Here is a tiny trained network, its code and every weight. The questions are about switching its units off for an input and a class, where a switched-off unit gives its printed mean instead of its output.

import numpy as np


def w(rows, s, z=0):
    codes = np.array(rows[::2]) - 128.0
    scale = np.full(codes.shape[1], s)
    scale[-1] = z or s
    return codes * scale


def f(y):
    return np.maximum(y, 0)


def log_softmax(a):
    a = a - a.max(-1, keepdims=True)
    return a - np.log(np.exp(a).sum(-1, keepdims=True))


def net(x, mask):
    res = np.array(x, float).reshape(1, 8) / 4 @ E
    y = f(res @ A[0][:, :-1].T + A[0][:, -1])
    res = res + np.where(mask, y, B[0][:, -1]) @ B[0][:, :-1]
    return log_softmax(res[-1] @ U[:, :-1].T + U[:, -1])


A, B = {}, {}
E = w([
[130,136,122,136,135,126,136,135,131,124],'x0',
[132,126,124,123,128,129,120,120,128,131],'x1',
[83,187,237,47,222,198,139,116,147,95],'x2',
[121,123,135,126,119,134,126,127,124,131],'x3',
[131,134,121,133,132,127,134,130,130,127],'x4',
[27,201,59,120,33,119,54,87,192,17],'x5',
[141,146,148,228,131,214,55,150,255,212],'x6',
[192,186,94,73,79,183,73,235,74,139],'x7',
],0.0053)
A[0] = w([
[116,100,119,48,127,54,185,124,36,62,36],'neuron 1',
[99,114,105,38,132,55,197,119,32,80,2],'neuron 2',
[181,180,97,77,87,156,91,210,68,136,65],'neuron 3',
[181,153,99,75,90,166,86,211,77,117,92],'neuron 4',
[228,38,187,125,221,129,211,171,56,234,49],'neuron 5',
[103,108,102,40,134,54,179,120,27,67,13],'neuron 6',
[89,71,145,153,158,50,185,51,166,114,53],'neuron 7',
[68,198,199,65,171,184,141,110,147,81,152],'neuron 8',
[107,89,131,183,136,110,161,63,154,132,110],'neuron 9',
[27,208,64,108,56,108,55,90,177,2,14],'neuron 10',
[68,72,132,155,162,62,178,45,145,122,46],'neuron 11',
[193,176,93,64,95,156,93,205,64,138,49],'neuron 12',
[163,65,30,208,39,40,124,123,114,153,126],'neuron 13',
[85,201,232,41,228,220,147,97,151,92,213],'neuron 14',
],0.0046,0.00065)
B[0] = w([
[60,138,125,187,160,159,60,187,228,231,206],'neuron 1',
[57,138,107,191,165,159,71,189,239,232,206],'neuron 2',
[106,168,177,193,192,204,137,53,77,68,196],'neuron 3',
[70,160,184,187,189,190,128,47,70,74,194],'neuron 4',
[193,221,194,59,8,35,246,95,179,145,249],'neuron 5',
[43,161,116,195,152,146,71,163,235,230,209],'neuron 6',
[113,150,192,166,182,191,130,53,54,62,190],'neuron 7',
[157,56,31,57,92,105,171,209,99,110,202],'neuron 8',
[84,121,146,155,190,192,106,95,86,89,175],'neuron 9',
[204,209,205,59,28,46,234,102,170,147,255],'neuron 10',
[104,151,174,182,185,187,137,61,72,65,189],'neuron 11',
[94,173,183,181,177,182,142,45,74,61,196],'neuron 12',
[158,36,32,80,127,159,165,207,76,69,226],'neuron 13',
[142,2,17,75,121,131,142,226,99,107,232],'neuron 14',
],0.0046,0.0053)
U = w([
[173,217,187,72,39,30,207,98,155,143,62],'0',
[76,143,112,204,171,183,40,182,228,242,132],'1',
[104,156,178,186,205,209,120,41,17,29,54],'2',
[146,2,21,79,126,134,141,214,63,81,110],'3',
[133,128,135,125,143,107,94,117,109,129,250],'4',
],0.0071,0.0024)

Each question gives the input, the list of numbers given to net, and the class t.
The units are the neurons (one row each of A and B). Each row of codes is followed by its name. A weight is (code - 128) times the scale printed after its matrix; where a second scale follows, it is the last column's (A, B and U).
mask holds one flag per neuron, in row order. A switched-off neuron (its flag False) gives its mean, the last column of its row in B, instead of its output. The means were averaged over made-up inputs and are rounded, as every weight is.
A unit's drop is (log p(t) with every unit on - log p(t) with that unit switched off) / (log p(t) with every unit on - log p(t) with every unit switched off).
The circuit of an input: a set's keep is (log p(t) with only the set's units on - log p(t) with every unit switched off) / (log p(t) with every unit on - log p(t) with every unit switched off). Starting from the 12 units with the biggest drops (on a tie, the unit counted first), units are removed one at a time, each time the one whose removal leaves the highest keep (on an exact tie, the one counted first), for as long as the keep stays at least 0.8.
circuit, biggest first: the units of the circuit, biggest drop first
k most important neurons: the k neurons with the biggest drops, biggest first
drop when u is switched off: that unit's drop, to one decimal
input [5,-1,5,7,1,7,1,3], class 0: circuit, biggest first : (neuron 10)
input [1,-5,8,6,-6,7,4,3], class 3: circuit, biggest first : (neuron 14; neuron 8)
input [-6,7,-7,6,3,1,-3,-8], class 2: circuit, biggest first : (neuron 7; neuron 11)
input [5,2,-8,5,6,7,7,6], class 3: 3 most important neurons : (neuron 13; neuron 5; neuron 6)
input [4,-1,8,6,2,-5,4,7], class 3: 3 most important neurons : (neuron 14; neuron 8; neuron 10)
input [-1,-6,7,7,1,6,-5,4], class 3: 3 most important neurons : (neuron 14; neuron 8; neuron 5)
input [-3,-3,4,0,0,-2,1,2], class 3: 2 most important neurons : (neuron 14; neuron 10)
input [-2,-2,-4,4,8,-2,-2,-5], class 2: 2 most important neurons : (neuron 7; neuron 11)
input [-5,8,7,2,8,-8,-7,-3], class 0: 2 most important neurons : (neuron 5; neuron 13)
input [6,4,4,7,8,-8,-7,-3], class 0: drop when neuron 11 is switched off : 0.0
input [-1,4,-7,6,3,3,4,4], class 3: drop when neuron 7 is switched off : 0.1
input [0,4,-5,-2,7,1,-7,2], class 1: drop when neuron 1 is switched off : 0.2
